Below are the code and all the weights of a small trained network. Each question names an input and a class and asks about switching units off, where a switched-off unit gives its printed mean instead of its output.

import numpy as np


def w(rows, s, z=0):
    codes = np.array(rows[::2]) - 128.0
    scale = np.full(codes.shape[1], s)
    scale[-1] = z or s
    return codes * scale


def norm(h):
    return h / np.sqrt((h * h).mean(-1, keepdims=True) + 1e-5)


def f(y):
    return np.maximum(y, 0)


def log_softmax(a):
    a = a - a.max(-1, keepdims=True)
    return a - np.log(np.exp(a).sum(-1, keepdims=True))


def net(x, mask):
    res = np.array(x, float).reshape(1, 7) / 4 @ E
    u = 0
    for l in range(2):
        y = f(norm(res) @ A[l][:, :-1].T + A[l][:, -1])
        res = res + np.where(mask[u : u + 5], y, B[l][:, -1]) @ B[l][:, :-1]
        u += 5
    return log_softmax(norm(res)[-1] @ U[:, :-1].T + U[:, -1])


A, B = {}, {}
E = w([
[219,37,173,142,104,143,110,48,194,47],'x0',
[120,143,71,100,140,118,236,145,96,192],'x1',
[161,47,139,155,154,115,169,163,53,139],'x2',
[111,84,185,163,234,152,206,176,147,222],'x3',
[83,123,121,146,173,251,99,134,154,84],'x4',
[105,101,2,58,210,119,140,147,74,97],'x5',
[101,200,107,54,94,152,108,142,141,155],'x6',
],0.0039)
A[0] = w([
[125,135,218,254,206,163,136,169,136,208,182],'L0N1',
[68,197,121,120,126,92,74,201,89,101,254],'L0N2',
[209,87,205,153,183,101,142,125,158,212,233],'L0N3',
[109,214,47,77,78,237,76,72,214,9,124],'L0N4',
[118,206,3,35,115,158,17,13,221,54,47],'L0N5',
],0.0032,0.00082)
B[0] = w([
[145,255,112,132,176,164,80,93,106,99,235],'L0N1',
[170,119,110,167,133,108,154,148,94,156,192],'L0N2',
[126,127,106,157,75,145,93,100,120,121,222],'L0N3',
[120,192,203,149,127,240,78,143,107,130,253],'L0N4',
[115,184,163,184,181,176,109,118,139,99,253],'L0N5',
],0.0085,0.0037)
A[1] = w([
[162,2,150,169,174,129,94,104,114,45,167],'L1N1',
[149,43,124,123,186,138,156,71,195,38,251],'L1N2',
[174,196,210,119,39,42,124,197,143,143,117],'L1N3',
[154,170,131,182,126,152,91,98,165,165,254],'L1N4',
[142,108,195,130,121,105,115,68,151,98,101],'L1N5',
],0.0048,0.0011)
B[1] = w([
[226,86,140,123,28,130,174,62,89,215,201],'L1N1',
[140,116,89,192,54,3,35,67,125,87,184],'L1N2',
[185,37,99,125,121,142,125,47,144,155,190],'L1N3',
[119,90,166,137,42,119,76,171,62,46,255],'L1N4',
[109,68,120,65,157,117,210,155,137,147,175],'L1N5',
],0.0057,0.0052)
U = w([
[40,31,191,74,168,87,181,187,199,116,2],'0',
[44,69,169,65,154,102,188,118,222,114,29],'1',
[96,131,2,65,220,86,206,181,82,233,175],'2',
[191,32,144,163,23,56,109,29,114,154,175],'3',
[101,224,219,177,118,254,58,123,87,95,200],'4',
],0.0068,0.0034)

Each question gives the input, the list of numbers given to net, and the class t.
The units are the neurons (one row each of A and B). Each row of codes is followed by its name. A weight is (code - 128) times the scale printed after its matrix; where a second scale follows, it is the last column's (A, B and U).
mask holds one flag per neuron, layer by layer. A switched-off neuron (its flag False) gives its mean, the last column of its row in B, instead of its output. The means were averaged over made-up inputs and are rounded, as every weight is.
A unit's drop is (log p(t) with every unit on - log p(t) with that unit switched off) / (log p(t) with every unit on - log p(t) with every unit switched off).
The circuit of an input: a set's keep is (log p(t) with only the set's units on - log p(t) with every unit switched off) / (log p(t) with every unit on - log p(t) with every unit switched off). Starting from all 10 units, units are removed one at a time, each time the one whose removal leaves the highest keep (on an exact tie, the one counted first), for as long as the keep stays at least 0.8.
units of the circuit, in order: the units of the circuit, biggest drop first
k most important neurons: the k neurons with the biggest drops, biggest first
top k neurons in layer l: the k neurons of layer l with the biggest drops, biggest first
drop of u: that unit's drop, to one decimal
input [5,-2,-4,6,-3,1,0], class 3: most important neuron : [L0N4]
input [-3,-8,4,-2,-2,-4,-4], class 3: units of the circuit, in order : [L0N4 L0N5]
input [-3,7,6,-7,-7,-3,4], class 2: units of the circuit, in order : [L1N4 L0N4]
input [8,4,-7,4,5,-1,-7], class 3: units of the circuit, in order : [L1N2 L0N5]
input [6,4,2,8,-3,3,8], class 2: units of the circuit, in order : [L0N4 L1N1]
input [-4,4,0,-5,0,-6,-8], class 3: 2 most important neurons : [L0N4 L0N5]
input [-2,2,5,-1,-2,-8,3], class 3: 3 most important neurons : [L1N3 L0N4 L0N5]
input [8,3,-8,-7,-8,1,-2], class 4: 3 most important neurons : [L0N5 L0N4 L1N1]
input [3,-7,8,2,3,-3,-4], class 3: units of the circuit, in order : [L0N4 L1N1]
input [-6,5,-1,2,1,-1,-2], class 2: 2 most important neurons : [L0N4 L0N5]
input [-8,-7,2,-7,-5,-8,3], class 3: units of the circuit, in order : [L1N3 L0N1]
input [-7,-7,0,2,-7,-7,-3], class 3: 2 most important neurons : [L1N3 L0N4]
input [2,7,-4,1,6,6,-7], class 3: units of the circuit, in order : [L1N2 L0N1]
input [-7,1,4,1,7,4,1], class 2: top neuron in layer 1 : [L1N4]
input [-7,5,2,-6,3,-4,-2], class 2: drop of L0N3 : 0.1
input [-2,0,-8,4,-4,-6,0], class 3: drop of L1N2 : -0.3
